In the rows, zero is written as 128.
Each row of numbers stands for one object and depends on some of the facts below. Use the named rows to name the rest.

Some facts about the objects:
plozam -ζ-> dribri; dribri -ζ-> gizum; driskebru -ζ-> dutrom; mulem -ζ-> trusor; dratril -ζ-> grusivir; vodrosto -ζ-> saskes; gimek -ζ-> bosos
flogin -ζ-> flonok; pligro -ζ-> rulik; fugri -ζ-> moklon; klatrun -ζ-> pugre; bripan -ζ-> podroman; plisen -ζ-> zufem; zizun -ζ-> skobu
rulik -ζ-> fisikli; klodes -ζ-> trifun; kleli -ζ-> dresken; voklas -ζ-> muplak; gidakil -ζ-> voklas; flonok -ζ-> grufes; skotrus -ζ-> vomun
bragrok -ζ-> lekeva; brine -ζ-> braklivo; dresken -ζ-> tafo; plubrum -ζ-> rava; bupu -ζ-> zezis; kito -ζ-> didran; zibris -ζ-> flelokal
sestan -ζ-> flepu; bretrogre -ζ-> rege; pluplik -ζ-> repla; meskun -ζ-> difin; plokudon -ζ-> fopo; zustil -ζ-> drefar; gozir -ζ-> gari
stabruklem -ζ-> klipu; didran -ζ-> stabruklem; zeston -ζ-> valomol; mubrum -ζ-> bupu; stumi -ζ-> zetasu; zuklam -ζ-> plaretri; bresik -ζ-> drestol
kladrek -ζ-> redu; saskes -ζ-> dopla; drestol -ζ-> floru; lekeva -ζ-> kabro; zufem -ζ-> trugrir; labam -ζ-> klodes; kudriplon -ζ-> vegron
notom -ζ-> grifo; fopo -ζ-> rugre; skogre -ζ-> mibi; kabro -ζ-> skega; param -ζ-> nodam; skini -ζ-> nuflas; brades -ζ-> zagrem
briskun -ζ-> dribrim; gizum -ζ-> traflur; molur -ζ-> tubos; druba -ζ-> nusen; vumis -ζ-> skotrus; grusivir -ζ-> zeston; kerugres -ζ-> mulem
nitil -ζ-> driskebru; grifo -ζ-> stoflemi; rege -ζ-> gozir; vonafo -ζ-> vavi; numo -ζ-> skeklom; plaretri -ζ-> pligro; nusen -ζ-> stuklos
stefu -ζ-> bragrok; greklil -ζ-> tivos; megom -ζ-> riklar; viklus -ζ-> zitrok; sikik -ζ-> neli; flidin -ζ-> megom; podroman -ζ-> greklil
zitrok -ζ-> kudriplon; gari -ζ-> drutrin; ralezin -ζ-> skogre; laru -ζ-> repa; luflel -ζ-> troskek; peko -ζ-> nitil; skoskan -ζ-> vodrosto
muske -ζ-> molur; loplin -ζ-> muve; pleklu -ζ-> bretrogre; repa -ζ-> dratril; stoflemi -ζ-> trulur; flelokal -ζ-> laru; plamestuk -ζ-> numo
flote -ζ-> param; dutrom -ζ-> nudrak; mipes -ζ-> kito; lilizam -ζ-> vonafo; klakler -ζ-> skoskan; flebadrul -ζ-> plubrum; klofir -ζ-> briskun
tivos -ζ-> kleli; mibi -ζ-> plamestuk; skobu -ζ-> loplin; riklar -ζ-> lilizam; vomun -ζ-> gidor; fisikli -ζ-> lizeskal; stuklos -ζ-> siskim
vavi -ζ-> zizun; kiko -ε-> muplak; klipu -ε-> stumi; klipu -ε-> mulem; klipu -ε-> lekeva; driskebru -ε-> kabro; flusta -ε-> zufem
flusta -ε-> bripan; vodrosto -ε-> pluplik; vodrosto -ε-> peko; flogin -ε-> tivos; flogin -ε-> grezi; zizun -ε-> dribri; zizun -ε-> zezis
zizun -ε-> plaretri; zizun -ε-> stabruklem; voklas -ε-> rulik; voklas -ε-> plamestuk; keso -ε-> moklon; keso -ε-> muve; keso -ε-> drisak
flegabri -ε-> tafo; nebros -ε-> klofir; nebros -ε-> dopla; nebros -ε-> repa; difin -ε-> geplitrek; difin -ε-> valomol; difin -ε-> ralezin
kito -ε-> grogru; kito -ε-> fopo; kito -ε-> plamestuk; sestan -ε-> repla; floza -ε-> plaretri; bretrogre -ε-> brodadror; bretrogre -ε-> zeston
zustil -ε-> redu; zustil -ε-> pugre; nista -ε-> dribri; nista -ε-> sasker; gozir -ε-> baper; gozir -ε-> brades; bragi -ε-> fugri
bragi -ε-> nuflas; tikla -ε-> zezis; tikla -ε-> peko; bresik -ε-> kuzul; funel -ε-> nodam; funel -ε-> neli; trusor -ε-> subim
trusor -ε-> vegron; trusor -ε-> grogru; kladrek -ε-> plubrum; kladrek -ε-> mubrum; drestol -ε-> braflir; drestol -ε-> meskun; kubaklan -ε-> vegron
kubaklan -ε-> rava; labam -ε-> grifo; labam -ε-> nodam; labam -ε-> skotrus; labam -ε-> nuflas; labam -ε-> ralezin; gadru -ε-> viklus
gadru -ε-> tivos; gadru -ε-> plisen; gadru -ε-> grufes; gadru -ε-> tubos; gadru -ε-> stefu; param -ε-> floru; param -ε-> tubos
param -ε-> greklil; param -ε-> didran; briskun -ε-> luflel; briskun -ε-> bupu; gizum -ε-> seskim; molur -ε-> lizeskal; molur -ε-> trugrir
molur -ε-> lilizam; druba -ε-> stuklos; druba -ε-> didran; vumis -ε-> bupu; vumis -ε-> muplak; kerugres -ε-> zeston; vonafo -ε-> plokudon
vonafo -ε-> klavol; nusen -ε-> vavi; megom -ε-> zibris; megom -ε-> braflir; megom -ε-> zagrem; stubrir -ε-> plubrum; stubrir -ε-> skini
stubrir -ε-> skifi; sikik -ε-> flepu; sikik -ε-> fludrodrol; keran -ε-> zezis; fleplestar -ε-> nugrol; fleplestar -ε-> sigra; fleplestar -ε-> dribrim
flidin -ε-> troskek; flidin -ε-> vavi; podroman -ε-> repla; podroman -ε-> valomol; zitrok -ε-> nodam; zitrok -ε-> trifun; zitrok -ε-> trugrir
zitrok -ε-> drutrin; zitrok -ε-> rugre; gari -ε-> pleklu; laru -ε-> mibi; laru -ε-> skini; skeklom -ε-> plamestuk; skega -ε-> plokudon
skega -ε-> brades; foplebo -ε-> redu; foplebo -ε-> plisen; foplebo -ε-> sasker; foplebo -ε-> rulik; detik -ε-> stabruklem; detik -ε-> traflur
zetasu -ε-> pleklu; zetasu -ε-> zezis; zetasu -ε-> bripan; gidor -ε-> grifo; gidor -ε-> lilizam; drefar -ε-> zuklam; skoskan -ε-> rulik
muske -ε-> tivos; muske -ε-> grezi; muske -ε-> skini; muske -ε-> brodadror; loplin -ε-> grogru; loplin -ε-> klofir; loplin -ε-> tradru
loplin -ε-> zuklam; stoflemi -ε-> dresken; stoflemi -ε-> luflel; flelokal -ε-> stuklos; flelokal -ε-> dratril; siskim -ε-> trugrir; siskim -ε-> klakler
siskim -ε-> didran; flote -ε-> subim; flote -ε-> bupu; mipes -ε-> nodam; mipes -ε-> braflir; flebadrul -ε-> viklus; flebadrul -ε-> plozam
flebadrul -ε-> plaretri; kebri -ε-> grezi; braklivo -ε-> klavol; braklivo -ε-> brades; braklivo -ε-> traflur; braklivo -ε-> plamestuk; truklidun -ε-> pleklu
truklidun -ε-> lizeskal; truklidun -ε-> fugri; truklidun -ε-> drisak; trulur -ε-> geplitrek; trulur -ε-> troskek; trulur -ε-> baper; trulur -ε-> klofir
trulur -ε-> greklil; dafir -ε-> neli; dafir -ε-> baper; dafir -ε-> bridom; dafir -ε-> dribrim; drisak -λ-> gidor; kiko -λ-> trusor
kiko -λ-> zitrok; kiko -λ-> kladrek; kiko -λ-> bragrok; vodrosto -λ-> flonok; vodrosto -λ-> bragi; vodrosto -λ-> plamestuk; vodrosto -λ-> muplak
kudri -λ-> difin; kudri -λ-> rege; kudri -λ-> traflur; zizun -λ-> molur; klodes -λ-> pugre; nudrak -λ-> skega; brine -λ-> grifo
brine -λ-> plokudon; brine -λ-> vavi; neli -λ-> drestol; neli -λ-> repa; zezis -λ-> nodam; kito -λ-> truklidun; kito -λ-> numo
kito -λ-> bragi; kito -λ-> fopo; kito -λ-> skogre; meskun -λ-> plokudon; meskun -λ-> stubrir; meskun -λ-> druba; meskun -λ-> leklom
meskun -λ-> plozam; meskun -λ-> voklas; meskun -λ-> mibi; gozir -λ-> kleli; gozir -λ-> pluplepor; gozir -λ-> nusen; gozir -λ-> detik
gozir -λ-> sasker; gozir -λ-> klatrun; stabruklem -λ-> flepu; stabruklem -λ-> podroman; stabruklem -λ-> drestol; stabruklem -λ-> zufem; stabruklem -λ-> grufes
stabruklem -λ-> nitil; didran -λ-> floru; didran -λ-> gizum; didran -λ-> brodadror; mubrum -λ-> plamestuk; mubrum -λ-> bripan; redu -λ-> floru
redu -λ-> grogru; redu -λ-> tafo; redu -λ-> trugrir; redu -λ-> dratril; tikla -λ-> drestol; tikla -λ-> zustil; tikla -λ-> bresik
dribrim -λ-> plisen; dribrim -λ-> gimek; dribrim -λ-> flelokal; dribrim -λ-> bripan; funel -λ-> flogin; funel -λ-> subim; saskes -λ-> gimek
lekeva -λ-> drefar; klavol -λ-> vegron; troskek -λ-> geplitrek; troskek -λ-> bupu; troskek -λ-> sestan; vumis -λ-> klofir; vumis -λ-> nebros
vumis -λ-> skini; vumis -λ-> repa; stefu -λ-> zitrok; stefu -λ-> kerugres; stefu -λ-> keran; rava -λ-> bresik; kugre -λ-> zufem
kugre -λ-> lilizam; kugre -λ-> rege; greklil -λ-> notom; greklil -λ-> flegabri; greklil -λ-> keso; greklil -λ-> lilizam; greklil -λ-> braklivo
sikik -λ-> megom; sigra -λ-> grusivir; sigra -λ-> geplitrek; sigra -λ-> skini; sigra -λ-> muve; sigra -λ-> zuklam; flidin -λ-> labam
flidin -λ-> klofir; flidin -λ-> voklas; flidin -λ-> dopla; flidin -λ-> detik; flidin -λ-> keran; gari -λ-> nuflas; gari -λ-> flusta
gari -λ-> muve; luflel -λ-> podroman; luflel -λ-> stubrir; luflel -λ-> grusivir; luflel -λ-> nugrol; vedredrum -λ-> plozam; peko -λ-> skeklom
skifi -λ-> floru; skifi -λ-> gidakil; skifi -λ-> muve; skifi -λ-> fopo; skifi -λ-> traflur; skifi -λ-> laru; siskim -λ-> geplitrek
baper -λ-> geplitrek; baper -λ-> mulem; baper -λ-> leklom; baper -λ-> voklas; baper -λ-> skotrus; kebri -λ-> stumi; kebri -λ-> bridom
bosos -λ-> kleli; bosos -λ-> grusivir; bosos -λ-> grufes; repla -λ-> vomun; repla -λ-> fopo; valomol -λ-> mipes; stuklos -λ-> skotrus
stuklos -λ-> briskun; stuklos -λ-> rugre; stuklos -λ-> repa; fludrodrol -λ-> zufem; fludrodrol -λ-> skotrus; dafir -λ-> vonafo; dafir -λ-> bragi
dafir -λ-> kubaklan

Named rows:
zezis: [106 149 111 146 119 120 102 176 155 105  76 120 140 156  99 130 136 162
  99 133 107 144 130 119 124 120 101 141]
keran: [116 153 120 137 120 129 110 177 177 107  99 149 162 181  79 127 144 114
 115 132 147 100 151 115 127 117  87 167]
nodam: [108 150 119 137 118 118 103 178 167 105  80 125 148 166 107 124 135 166
  99 117 108 141 130 125 131 126  97 149]
tafo: [130 169  88 136 158  42  86 193 127  63 112 146 178 149  90 121 169 210
  96 175  64 113 104 142 160 126 120 194]
drefar: [112 165 119 136 113 125 101 181 187  95  91 127 166 184  95 133 152 155
 114 135 120 136 146 106 118 112 101 155]
dutrom: [105 152 113 141 128 135 119 175 148 104  98 131 149 164  90 122 142 129
 105 131 128 122 146 112 122 119 101 155]
luflel: [ 90 137 118 144 149 142 120 147 110 111  99 145 115 145  70 124 135  90
  82 130 137 104 147 114 123 125 105 161]
neli: [ 99 150 118 146 129 124  95 159 155 110  75 132 125 163  90 138 145 151
  85 138 103 154 128 120 121 121 101 149]
grifo: [105 141 121 142 128 124 112 169 154 112  91 142 142 160  92 120 127 129
 100 111 128 120 136 128 133 132  94 163]
fleplestar: [102 155 118 139 127 137 116 172 158  98 101 130 155 175  85 128 148 128
 111 135 137 115 158 104 117 112 104 158]
vumis: [101 149 115 142 137 154 116 154 128 105 107 144 136 160  58 129 151  78
 102 154 154  98 167 101 112 111 105 164]
muplak: [101 154 128 161 113 111 106 173 170  98  92 128 152 150 112 125 129 165
 104 104 103 154 140 118 124 119 113 161]
mibi: [108 143 121 143 123 120 105 165 159 114  92 153 139 157  88 122 132 116
  95 112 128 119 137 128 136 130  90 169]
grufes: [102 152 134 130 125 117  95 163 178 106  83 141 137 176 105 134 148 157
  85 115 108 148 130 129 132 136  95 159]
geplitrek: [108 147 141 131 124 120 106 163 162 102  95 157 139 161 100 126 131 124
  87 109 129 109 139 132 139 138  95 172]
pleklu: [ 95 140 110 133 140 136 135 165 115 110 109 135 138 155  86 107 129 101
  93 112 136 101 148 119 130 132 101 157]
vavi: [ 57  87 194 144 142  80 149 181 171  69  72 136 118 195  86 174  72 216
 104 132 172  57 150 126 118  95  96 166]
skobu: [ 41  77 201 158 173  94 158 184 201  71  65 110 121 201  88 161  83 218
 117 181 157  52 183 106 126 105 107 166]
kerugres: [106 150 110 128 131 139 131 174 149 107 112 144 159 179  72 117 140  94
 114 127 159  80 163 110 126 120  91 167]

Name these rows:
No name comes twice in this set of rows, the named rows included.
[107 153 117 130 123 135 112 165 123  97  86 116 133 134  95 119 124 132
  92 147 116 114 144 114 131 126 113 142] : didran
[112 159 120 134 112 126  96 171 140  95  68 110 134 132 100 130 128 160
  95 159 100 138 136 112 128 121 113 134] : redu
[105 148 115 148 129 130 109 167 148 107  95 140 138 154  77 131 138 118
 103 133 134 118 145 112 121 115  96 160] : vedredrum
[114 172 134 123 113 132  99 171 182  85  93 126 158 181 103 136 157 157
 104 145 117 134 152 103 122 116 111 153] : difin
[101 162 138 152 117 129 120 170 171  83 121 139 166 162 103 124 142 133
 112 110 130 118 165 103 119 112 121 173] : bragi
[105 165 120 126 121 133 102 176 183  94  93 126 160 199 101 135 164 158
 104 138 114 143 151 107 115 111 105 149] : braklivo
[ 82 137 107 165 139 134 137 161 106 107 110 128 133 140  82 113 122 105
 100 106 131 114 151 114 117 120 118 160] : mubrum
[ 94 147 135 121 141 131 115 159 154 101 100 147 135 187 100 125 148 132
  76 108 118 126 138 126 131 140  97 162] : zufem
[105 156 117 132 125 135 117 176 162  97 105 134 161 184  90 125 149 129
 112 129 134 113 158 106 119 116 101 158] : molur
[110 153  94 143 122 138 112 177 147 108  89 123 153 165  67 129 144 119
 120 157 145 109 154 101 111 102  96 149] : kiko
[115 163 144 120 111 121  97 171 167  86  86 128 149 156 120 128 134 162
  83 126  99 134 136 121 140 133 112 150] : traflur
[108 156 122 147 121 130  91 162 164 102  76 132 130 161  83 141 151 145
  95 152 115 148 137 110 116 114  99 152] : bosos
[119 151 121 145 112 111  91 176 180 118  73 142 146 161  97 130 131 151
 100 121 117 135 125 131 136 128  86 158] : dopla
[112 158 139 133 110 115  96 169 170  94  79 131 144 151 110 130 133 161
  91 125 107 136 133 121 135 130 102 153] : nuflas
[ 98 158 135 127 134 138 112 163 173  99 109 149 151 204  90 131 166 122
  94 121 132 123 156 111 118 122  98 168] : drestol

Now the same objects, written a new way:
Named rows:
foplebo: [134 120 139  98 121 101 145 120 175 100 165  85 128 103]
vomun: [120 111 107 163 152 116 123 126 120 142  93 155 117 143]
stoflemi: [145 137 130 142  85 113 149 119 135 150 104 155 147  98]
dresken: [139 162  66 151 111 143  78 136 127 130  96 154 114 101]
neli: [136 140 143 103 147 165  99 131 132 131 155  88 148 163]
flote: [152 153 132 134  70 102 161 119 128 183  73 137 154  86]
greklil: [174 178  59 162 108 154  46 130 153 143 132 171 126 113]
podroman: [167 170 112 135  95 134 107 111 148  74  89 181 151 109]
briskun: [162 172 156 128  83 114 167 100 125 160  54 147 167  98]
klofir: [106 146 116 149 130 155 137 105  91 116  90 151 125 135]
bosos: [125 138 132  94 150 146  99 116 126 140 159  82 148 160]
baper: [113 145 121 106 140 148 109 117 125 129 165  69 161 170]
muplak: [127 113 147  93 152 111 108 165 128 153  79  64 133 119]
skifi: [109 112 111 103 154 110  86 128 165 164 149  91 134 182]
stubrir: [114 140 185  72 108 118 118 107 148  80 132 114 142 124]
zagrem: [115 118 130 101 143 152 110 150 133 137 142  83 110 141]
megom: [138 145 146 168  96 124 179 163 141 105 123 176 121 130]
kuzul: [117 119 131  93 137 144 109 147 131 140 138  87 112 134]
nusen: [127 139 141 146  89 120 163 107 117  98 108 170 151 112]

Rows to name:
No name comes twice in this set of rows, the named rows included.
[136 136 154  78 111 124 145 117 153  97 127  99 144 144] : nebros
[152  91 139 165 145 147 133  86 110 141  92 155 106 141] : rege
[128 158 125 141 117 128 140 103 102 179  53 129 138 125] : bupu
[151 136 135 104 155 156  91 122 158 152 157  86 133 159] : kugre
[153 194 165 168 162 139 149 155 121 142 114 168  74 161] : lilizam
[118 117 100 160 153 110 132 116 133 139  87 158 106 151] : gidakil
[139 104 137 114 115  98 123 173 170 108 161  85 185 136] : dafir
[140 188  58 137 117 150  62 121 117  87  79 164 111 110] : kleli
[133 107 144 110  81 149 138 181 175 102 176 106 165 149] : funel
[143 114 141 100 108 122 154 138 165  90 147  85 122 104] : skega
[148 111  99  48 160 111 121 152  96 152 185 121 111 136] : zezis
[104 115 121  97 144 156 113 154 146 148 152  82 125 131] : valomol
[143 121 101 147 154 112 106 164  92 114  93 158 114  95] : bripan

